In the rows, zero is written as 128.
Rows with their classes
[116 162 157 140 132 123 129 146  96 141 134 144 153 148 113 142 139 151
 153 104 137 128 105  95 128  96 105 116 130 124 124 102 126 130 123 121
 110 129 103 121 128 120 150 140 125 137 119  92 129  82 127  99 116 147
 115 121 162 128 107 160 146 111 105 132  72 127 135 114] : diges
[110 183 145 132 129 119 140 144  98 112 141 137 144 112 103 142 105 139
 145 125 155 129 108 116 104  70 134 121 119 129  88  75 119  90 140 115
 119 166  77 116 141 115 150 118 145 105  88 151 128  94  90 132 123 130
 150 111 153 124  70 121 185 126 121 116  92 181 119 120] : dulov
[105 142 137 107 125 148 132 143 140 127 125  92 144 107 110 148 110 159
 173 103 154  76 132 103 128 130 114 112 131 142  63 118 139 119 137 105
 133 187  83  96 123 126 153 142 159 147  59 142  98 121 122 137 101 128
 155 164 140 122  77 146 170 113 120 126  97 138 109 107] : bapuz
[ 96 158 149 141 111 142 122 136 151 136 135 115 159 118 113 139 127 152
 128 121 128  88 121 102 106 110 100 115 134 137  93 106 122 124 135 117
 107 203  92 108 129 116 146 136 151 137  58 122  92 111 124 125 121 138
 149 137 152 121  71 129 192 107  93 139  95 154 104 111] : bapuz
[ 97 158 100 140 129 141 139 131 118 130 139 117 154  99 115 133  98 153
 173 109 143 119 104 107  90 108  93 134 135 162 106 117 125 128 166 123
 120 178  82 101 141 129 157 139 159 136  86 154 127 112  96 127 136 131
 168 124 152 129  71 117 193 130 108 132  58 193 111 123] : Vomi
[109 157 132 107 123 152 108 143 134 137 127  98 140 118 113 142 119 154
 174  99 128  86  99  99 106 140 112 124 138 160 104 112 113 139 136 110
 113 210  79  63 133 132 153 135 159 141  79 124 121 102 100 124 118 139
 161 154 153 126  83 140 172 119  93 129 139 172 103 107] : bapuz
[116 124 132  98 135 140 120 129  87 126 116 108 148 131 124 130 107 138
 145 118 152 111 141 144 117 138 124 124 135 136 125 129 128 117 114 134
 124 175 112 108 118 139 137 145 129 134 128 131 105 124 122 140 114 127
 148 139 129 133 114 138 128 124 124 132 130 120 115 120] : Tidu
[117 132 141 131 119  99 135 120 156 126 123 105 143 125 130 133 146 137
 172 126  99 113 140 110 115 128 125 120 142 141 144 124 128 164 129 125
  98 164 120 117 131 132 123 123 147 155  80 135 122 134 148  62 122 132
 129 147 121 137 126 130 172 125  91 129 115 161 120 123] : bapuz
[113 151 132 101 159 121 136 148  62 138 121  93 176 137  96 131  74 155
 114  89 165 152  82 100 127 113  69 127 114  92 147 115 141 100 150 141
 131 137  96 111 112 122 167 144 131 132 189 117 115 105 102 119 134 131
 139 143 172 122 125 156  99 118 138 123  84 124 123 121] : pag
[140 160 152 122 162 114 129 145  77  23 161 121 147 132 109 153  84 134
 115 101 160 143 122 122 122 115 112 125 126 122 128  81 123  89 147 135
 140 145  87 137 129 111 153 140 127 112 151 138 111  91 113 126 134 120
 137 111 136 106 106 159 133 129 143 116 123 130 128 119] : pag
[ 90 182 149  95 142 156 128 133  94 136 147  86 169 119 135 140  73 146
 121  67 203  69 107 108 128 112 100 106 103 146  24 141 123  75 145  91
 146 217  45 102 139 128 167 169 180 136  71 132 100  92 122 137  98 119
 176 171 214 121   4 141 140  78 117 130  69 107 118 112] : bapuz
[107 172 147 121 181 119 150 151  60 127 143 100 173 142  84 145  82 156
 110  92 211 146  81 105 104  24  84 131 118 111 110  90 129  76 160 128
 140 168  72 116 126 111 169 140 131  89 155 147 127  82 101 121 125 131
 148 122 217 105  69 142 139 130 172 121  83 151 133 125] : pag
[118 156 149 125 123 149 148 138 138 127 129 104 147 121 116 138 123 142
 166 156 154  96 143  99 121 129 111 121 140 138 101 109 126 114 137 117
 128 186  81 108 116 131 159 139 142 136  80 146  99 114 123 139 115 126
 156 136 131 117 102 139 150 130 101 121 119 142 109 190] : bapuz
